Below is a small trained network, with its code and all its weights. Each question gives an input and a class and asks what happens when units are switched off, that is, made to give their printed mean instead of their output.

import numpy as np


def w(rows, s, z=0):
    codes = np.array(rows[::2]) - 128.0
    scale = np.full(codes.shape[1], s)
    scale[-1] = z or s
    return codes * scale


def norm(h):
    return h / np.sqrt((h * h).mean(-1, keepdims=True) + 1e-5)


def f(y):
    return y / 2 * (1 + np.tanh(0.7978845608 * (y + 0.044715 * y**3)))


def log_softmax(a):
    a = a - a.max(-1, keepdims=True)
    return a - np.log(np.exp(a).sum(-1, keepdims=True))


def net(x, mask):
    res = np.array(x, float).reshape(1, 2) / 4 @ E
    u = 0
    for l in range(4):
        y = f(norm(res) @ A[l][:, :-1].T + A[l][:, -1])
        res = res + np.where(mask[u : u + 4], y, B[l][:, -1]) @ B[l][:, :-1]
        u += 4
    return log_softmax(norm(res)[-1] @ U[:, :-1].T + U[:, -1])


A, B = {}, {}
E = w([
[84,138,33,117,126,74,124,146],'x0',
[252,166,125,57,88,56,137,103],'x1',
],0.0037)
A[0] = w([
[3,97,35,175,186,136,163,172,108],'0.n0',
[188,196,117,54,63,37,128,124,81],'0.n1',
[141,91,100,90,116,158,159,176,193],'0.n2',
[133,109,138,159,78,132,88,163,1],'0.n3',
],0.0031,0.00063)
B[0] = w([
[83,234,68,45,145,94,1,226,253],'0.n0',
[158,88,62,222,129,23,195,90,199],'0.n1',
[134,128,121,143,194,99,113,89,134],'0.n2',
[124,92,178,120,105,93,146,190,119],'0.n3',
],0.0031,0.0036)
A[1] = w([
[158,102,218,81,109,222,84,160,6],'1.n0',
[220,161,141,3,100,82,158,51,137],'1.n1',
[103,94,143,152,112,116,156,139,83],'1.n2',
[140,81,248,205,117,146,197,76,75],'1.n3',
],0.0037,0.0015)
B[1] = w([
[120,173,148,94,253,164,155,54,167],'1.n0',
[94,48,74,167,108,124,87,195,251],'1.n1',
[157,154,106,125,133,128,89,117,111],'1.n2',
[85,136,188,127,225,206,129,122,206],'1.n3',
],0.0051,0.0024)
A[2] = w([
[3,210,95,126,140,108,97,167,148],'2.n0',
[113,225,173,109,140,116,147,85,3],'2.n1',
[78,149,172,145,136,179,141,125,29],'2.n2',
[146,140,105,180,78,98,117,172,35],'2.n3',
],0.0057,0.0015)
B[2] = w([
[97,136,166,75,116,178,19,210,254],'2.n0',
[146,85,176,64,153,124,254,76,123],'2.n1',
[172,160,31,39,72,32,142,97,155],'2.n2',
[118,141,127,81,99,163,153,71,153],'2.n3',
],0.0057,0.0067)
A[3] = w([
[153,118,65,133,67,1,184,145,102],'3.n0',
[69,111,123,141,76,185,153,147,131],'3.n1',
[147,88,171,140,133,165,105,137,150],'3.n2',
[109,189,147,124,176,168,142,61,9],'3.n3',
],0.0063,0.0015)
B[3] = w([
[157,135,119,38,23,126,107,2,255],'3.n0',
[204,97,157,153,152,99,99,164,143],'3.n1',
[109,141,143,174,148,80,143,171,156],'3.n2',
[130,167,115,45,111,129,194,75,160],'3.n3',
],0.0051,0.0046)
U = w([
[183,75,182,250,186,116,155,181,153],'0',
[99,137,100,177,154,125,192,134,3],'1',
[109,157,172,82,231,174,238,71,172],'2',
[104,145,104,184,141,139,194,139,3],'3',
[81,159,114,106,145,160,37,220,179],'4',
[172,109,87,110,59,103,130,48,206],'5',
],0.012,0.0046)

Each question gives the input, the list of numbers given to net, and the class t.
The units are the neurons (one row each of A and B). Each row of codes is followed by its name. A weight is (code - 128) times the scale printed after its matrix; where a second scale follows, it is the last column's (A, B and U).
mask holds one flag per neuron, layer by layer. A switched-off neuron (its flag False) gives its mean, the last column of its row in B, instead of its output. The means were averaged over made-up inputs and are rounded, as every weight is.
A unit's drop is (log p(t) with every unit on - log p(t) with that unit switched off) / (log p(t) with every unit on - log p(t) with every unit switched off).
most important unit: the unit with the biggest drop
top k neurons: the k neurons with the biggest drops, biggest first
drop of u: that unit's drop, to one decimal
input [-7,3], class 2: top 4 neurons	[1.n3, 1.n0, 0.n0, 2.n0]
input [-6,3], class 0: top 3 neurons	[1.n1, 2.n0, 3.n0]
input [-5,2], class 2: top 2 neurons	[1.n3, 0.n0]
input [-5,-6], class 2: top 2 neurons	[1.n0, 1.n1]
input [1,1], class 5: most important unit	2.n0
input [-7,7], class 0: top 3 neurons	[0.n0, 2.n2, 1.n3]
input [-4,3], class 0: top 2 neurons	[0.n0, 2.n0]
input [-8,8], class 0: top 2 neurons	[2.n2, 0.n0]
input [-7,4], class 0: top 2 neurons	[1.n1, 2.n0]
input [-6,2], class 2: top 3 neurons	[1.n0, 1.n3, 2.n0]
input [-2,2], class 0: drop of 0.n0	1.1
input [-8,-2], class 2: drop of 1.n1	0.0
input [-1,1], class 0: drop of 2.n0	0.1
input [-5,4], class 0: most important unit	0.n0
